Below are the code and all the weights of a small trained network. Each question names an input and a class and asks about switching units off, where a switched-off unit gives its printed mean instead of its output.

import numpy as np


def w(rows, s, z=0):
    codes = np.array(rows[::2]) - 128.0
    scale = np.full(codes.shape[1], s)
    scale[-1] = z or s
    return codes * scale


def f(y):
    return y / 2 * (1 + np.tanh(0.7978845608 * (y + 0.044715 * y**3)))


def log_softmax(a):
    a = a - a.max(-1, keepdims=True)
    return a - np.log(np.exp(a).sum(-1, keepdims=True))


def net(x, mask):
    res = np.array(x, float).reshape(1, 5) / 4 @ E
    y = f(res @ A[0][:, :-1].T + A[0][:, -1])
    res = res + np.where(mask, y, B[0][:, -1]) @ B[0][:, :-1]
    return log_softmax(res[-1] @ U[:, :-1].T + U[:, -1])


A, B = {}, {}
E = w([
[201,187,164,146,165,50,232],'x0',
[218,103,152,28,93,64,88],'x1',
[88,154,64,2,168,122,200],'x2',
[174,208,27,120,59,166,142],'x3',
[165,180,210,141,183,227,94],'x4',
],0.0081)
A[0] = w([
[79,138,118,69,173,137,190,166],'N0',
[187,191,187,169,174,34,227,149],'N1',
[119,101,134,27,228,103,192,157],'N2',
[167,95,157,46,125,97,122,129],'N3',
[82,121,111,134,59,51,156,75],'N4',
[165,69,169,172,159,73,74,174],'N5',
[148,182,113,159,81,100,78,99],'N6',
[210,87,182,48,79,76,54,47],'N7',
[69,150,91,9,137,112,190,186],'N8',
[106,28,222,108,160,90,157,45],'N9',
[198,116,161,50,92,110,90,57],'N10',
[188,201,216,73,171,233,106,129],'N11',
[87,58,137,93,67,189,27,154],'N12',
[57,38,102,141,75,2,155,121],'N13',
[42,78,208,142,146,78,149,49],'N14',
[81,61,201,101,132,114,135,2],'N15',
[166,83,139,225,101,98,83,60],'N16',
],0.0089,0.0041)
B[0] = w([
[153,126,138,188,135,208,73,198],'N0',
[62,70,15,74,176,100,41,254],'N1',
[139,170,97,171,135,191,23,226],'N2',
[106,147,135,78,174,187,78,188],'N3',
[92,89,214,103,105,64,132,169],'N4',
[156,128,81,155,111,189,4,209],'N5',
[220,146,66,153,88,180,167,159],'N6',
[8,214,166,102,180,180,149,225],'N7',
[200,112,143,163,134,213,74,234],'N8',
[177,131,77,51,26,222,197,198],'N9',
[41,159,192,163,106,198,167,192],'N10',
[149,2,145,78,69,87,52,242],'N11',
[133,75,13,96,204,107,69,236],'N12',
[184,41,206,156,163,147,61,228],'N13',
[116,190,93,61,63,203,216,187],'N14',
[159,149,26,65,61,164,200,159],'N15',
[152,207,104,196,185,187,71,190],'N16',
],0.0072,0.009)
U = w([
[197,32,200,104,109,94,66,228],'0',
[125,87,87,87,191,80,82,138],'1',
[225,158,171,165,149,168,84,129],'2',
[218,164,106,75,28,166,164,215],'3',
[33,171,187,155,189,167,128,227],'4',
[172,145,180,78,107,99,155,98],'5',
[151,187,237,71,62,2,191,2],'6',
],0.0083,0.0053)

Each question gives the input, the list of numbers given to net, and the class t.
The units are the neurons (one row each of A and B). Each row of codes is followed by its name. A weight is (code - 128) times the scale printed after its matrix; where a second scale follows, it is the last column's (A, B and U).
mask holds one flag per neuron, in row order. A switched-off neuron (its flag False) gives its mean, the last column of its row in B, instead of its output. The means were averaged over made-up inputs and are rounded, as every weight is.
A unit's drop is (log p(t) with every unit on - log p(t) with that unit switched off) / (log p(t) with every unit on - log p(t) with every unit switched off).
The circuit of an input: a set's keep is (log p(t) with only the set's units on - log p(t) with every unit switched off) / (log p(t) with every unit on - log p(t) with every unit switched off). Starting from the 12 units with the biggest drops (on a tie, the unit counted first), units are removed one at a time, each time the one whose removal leaves the highest keep (on an exact tie, the one counted first), for as long as the keep stays at least 0.8.
circuit, biggest first: the units of the circuit, biggest drop first
unit that matters most: the unit with the biggest drop
top k neurons: the k neurons with the biggest drops, biggest first
drop of u: that unit's drop, to one decimal
input [-3,4,4,-4,-7], class 0: circuit, biggest first => (N13)
input [1,0,-5,8,4], class 3: circuit, biggest first => (N13 N6)
input [-2,-4,0,3,5], class 0: circuit, biggest first => (N11 N7 N16)
input [-7,-4,8,0,1], class 2: circuit, biggest first => (N8 N0)
input [-1,7,0,-8,1], class 3: circuit, biggest first => (N9 N15)
input [-1,0,7,5,5], class 2: top 4 neurons => (N8 N0 N9 N1)
input [-2,4,6,4,-4], class 2: top 2 neurons => (N8 N11)
input [8,6,5,-3,5], class 1: top 2 neurons => (N1 N11)
input [-3,-5,-2,-7,-1], class 3: top 2 neurons => (N14 N9)
input [8,-7,-8,-2,-2], class 1: top 2 neurons => (N1 N7)
input [0,0,5,5,1], class 2: top 3 neurons => (N8 N9 N14)
input [0,8,6,-8,-1], class 3: top 2 neurons => (N9 N15)
input [-4,6,8,-6,-1], class 2: circuit, biggest first => (N8 N2)
input [-7,-3,1,5,-7], class 0: top 2 neurons => (N13 N1)
input [3,1,4,5,8], class 0: unit that matters most => N11
input [-7,0,1,3,5], class 1: top 3 neurons => (N12 N13 N8)
input [6,8,-1,5,-6], class 4: circuit, biggest first => (N7 N10)
input [5,7,5,5,-8], class 0: top 3 neurons => (N13 N4 N8)
input [-1,-3,-3,-2,4], class 0: top 4 neurons => (N7 N11 N2 N10)
input [4,-3,-8,-8,-7], class 2: top 2 neurons => (N13 N16)
input [8,6,5,3,1], class 1: drop of N1 => 2.2
input [-2,8,6,6,0], class 4: drop of N7 => 0.3
input [4,5,6,7,7], class 0: drop of N13 => -0.1
